Below is a small trained network, with its code and all its weights. Each question gives an input and a class and asks what happens when units are switched off, that is, made to give their printed mean instead of their output.

import numpy as np


def w(rows, s, z=0):
    codes = np.array(rows[::2]) - 128.0
    scale = np.full(codes.shape[1], s)
    scale[-1] = z or s
    return codes * scale


def f(y):
    return np.maximum(y, 0)


def log_softmax(a):
    a = a - a.max(-1, keepdims=True)
    return a - np.log(np.exp(a).sum(-1, keepdims=True))


def net(x, mask):
    res = np.array(x, float).reshape(1, 6) / 4 @ E
    y = f(res @ A[0][:, :-1].T + A[0][:, -1])
    res = res + np.where(mask, y, B[0][:, -1]) @ B[0][:, :-1]
    return log_softmax(res[-1] @ U[:, :-1].T + U[:, -1])


A, B = {}, {}
E = w([
[144,45,96,167,12],'x0',
[128,129,127,127,127],'x1',
[123,127,129,132,130],'x2',
[111,225,33,209,100],'x3',
[139,193,254,156,53],'x4',
[15,157,109,39,55],'x5',
],0.0077)
A[0] = w([
[139,84,108,191,70,53],'N0',
[221,117,138,197,167,132],'N1',
[129,73,81,142,177,122],'N2',
[153,67,191,34,159,4],'N3',
[122,88,62,103,164,84],'N4',
[128,133,173,162,113,47],'N5',
[120,72,45,97,173,77],'N6',
[153,214,103,163,89,16],'N7',
[211,108,143,227,180,118],'N8',
[20,152,114,35,63,63],'N9',
[206,88,163,96,144,57],'N10',
[195,167,147,155,203,114],'N11',
[173,158,96,160,130,122],'N12',
[121,90,52,134,182,77],'N13',
[222,145,119,237,168,88],'N14',
[135,30,151,124,72,84],'N15',
[103,80,37,137,183,107],'N16',
[119,225,136,129,202,19],'N17',
[115,218,44,217,125,49],'N18',
[137,191,80,148,106,75],'N19',
[47,167,120,86,86,146],'N20',
[128,169,196,144,81,96],'N21',
[155,21,215,45,154,28],'N22',
[135,187,194,152,70,97],'N23',
[131,65,82,175,60,41],'N24',
[99,209,153,85,232,79],'N25',
[99,205,167,81,211,51],'N26',
[103,179,134,89,193,80],'N27',
[194,173,230,194,101,134],'N28',
[150,77,105,123,72,44],'N29',
[111,207,55,167,105,64],'N30',
[153,219,60,236,132,103],'N31',
[79,190,112,42,86,119],'N32',
[140,170,199,169,84,72],'N33',
[135,139,163,59,192,89],'N34',
[39,166,98,110,101,142],'N35',
[105,186,254,132,54,141],'N36',
[44,162,115,36,75,126],'N37',
[119,146,109,95,113,136],'N38',
[138,64,110,190,67,36],'N39',
[104,47,118,154,38,76],'N40',
[101,194,57,192,114,66],'N41',
],0.0084,0.0015)
B[0] = w([
[194,155,129,165,76,189],'N0',
[107,45,89,180,220,218],'N1',
[63,143,85,76,159,181],'N2',
[83,125,207,89,74,200],'N3',
[80,216,69,50,141,181],'N4',
[82,151,82,88,160,164],'N5',
[83,192,66,45,150,196],'N6',
[84,141,182,77,113,183],'N7',
[120,42,94,178,219,230],'N8',
[142,14,105,208,242,233],'N9',
[88,97,179,100,136,183],'N10',
[178,87,105,222,128,199],'N11',
[86,95,169,124,107,165],'N12',
[70,183,81,66,171,188],'N13',
[133,52,138,181,209,228],'N14',
[194,178,164,157,48,206],'N15',
[90,192,86,52,159,200],'N16',
[217,159,134,178,37,195],'N17',
[72,127,232,79,77,213],'N18',
[78,119,186,119,102,172],'N19',
[128,74,121,171,178,203],'N20',
[74,197,38,75,202,201],'N21',
[36,130,254,70,76,228],'N22',
[85,157,54,68,150,212],'N23',
[198,173,116,176,54,194],'N24',
[234,169,102,208,33,214],'N25',
[206,161,114,199,66,202],'N26',
[229,189,115,199,32,183],'N27',
[65,155,39,78,204,245],'N28',
[172,175,123,176,78,176],'N29',
[77,119,206,109,86,193],'N30',
[71,116,235,86,92,221],'N31',
[161,58,118,180,191,205],'N32',
[80,176,54,64,170,206],'N33',
[175,168,164,141,17,181],'N34',
[131,49,146,170,185,197],'N35',
[90,159,35,69,172,255],'N36',
[144,42,121,200,210,223],'N37',
[122,102,130,135,157,154],'N38',
[198,163,111,191,54,196],'N39',
[230,178,104,172,23,213],'N40',
[93,122,211,95,80,194],'N41',
],0.006,0.0084)
U = w([
[147,8,95,180,189,252],'0',
[106,202,19,50,158,84],'1',
[105,116,252,89,100,100],'2',
[235,189,98,188,73,63],'3',
],0.015,0.0011)

Each question gives the input, the list of numbers given to net, and the class t.
The units are the neurons (one row each of A and B). Each row of codes is followed by its name. A weight is (code - 128) times the scale printed after its matrix; where a second scale follows, it is the last column's (A, B and U).
mask holds one flag per neuron, in row order. A switched-off neuron (its flag False) gives its mean, the last column of its row in B, instead of its output. The means were averaged over made-up inputs and are rounded, as every weight is.
A unit's drop is (log p(t) with every unit on - log p(t) with that unit switched off) / (log p(t) with every unit on - log p(t) with every unit switched off).
The circuit of an input: a set's keep is (log p(t) with only the set's units on - log p(t) with every unit switched off) / (log p(t) with every unit on - log p(t) with every unit switched off). Starting from the 12 units with the biggest drops (on a tie, the unit counted first), units are removed one at a time, each time the one whose removal leaves the highest keep (on an exact tie, the one counted first), for as long as the keep stays at least 0.8.
units of the circuit, in order: the units of the circuit, biggest drop first
most important unit: the unit with the biggest drop
top k neurons: the k neurons with the biggest drops, biggest first
drop of u: that unit's drop, to one decimal
input [1,8,-5,8,5,-8], class 0: units of the circuit, in order => (N14)
input [0,-5,6,1,8,-8], class 0: top 4 neurons => (N14, N8, N1, N11)
input [3,-1,8,3,8,8], class 0: top 2 neurons => (N9, N37)
input [6,-6,-3,-6,-7,6], class 1: top 3 neurons => (N6, N4, N16)
input [-3,-5,-5,-7,-2,7], class 0: top 3 neurons => (N9, N37, N32)
input [-6,-7,5,-7,6,8], class 0: top 2 neurons => (N9, N37)
input [-7,-2,-4,7,4,4], class 2: top 3 neurons => (N18, N31, N30)
input [3,4,-7,2,-4,4], class 0: top 2 neurons => (N9, N36)
input [-7,-1,0,-2,0,6], class 3: top 4 neurons => (N25, N27, N26, N34)
input [5,7,4,-2,8,7], class 1: top 4 neurons => (N36, N21, N23, N33)
input [1,8,3,8,-3,8], class 0: top 2 neurons => (N9, N37)
input [0,-5,-6,-5,-5,2], class 1: top 2 neurons => (N6, N31)
input [8,-5,-8,4,0,7], class 3: top 2 neurons => (N40, N24)
input [-4,0,-3,8,-6,6], class 2: most important unit => N18
input [2,-8,4,2,8,-7], class 1: drop of N5 => 0.1
input [6,5,7,4,-5,2], class 3: drop of N0 => 0.2
input [4,0,-7,2,-1,4], class 0: drop of N17 => 0.2
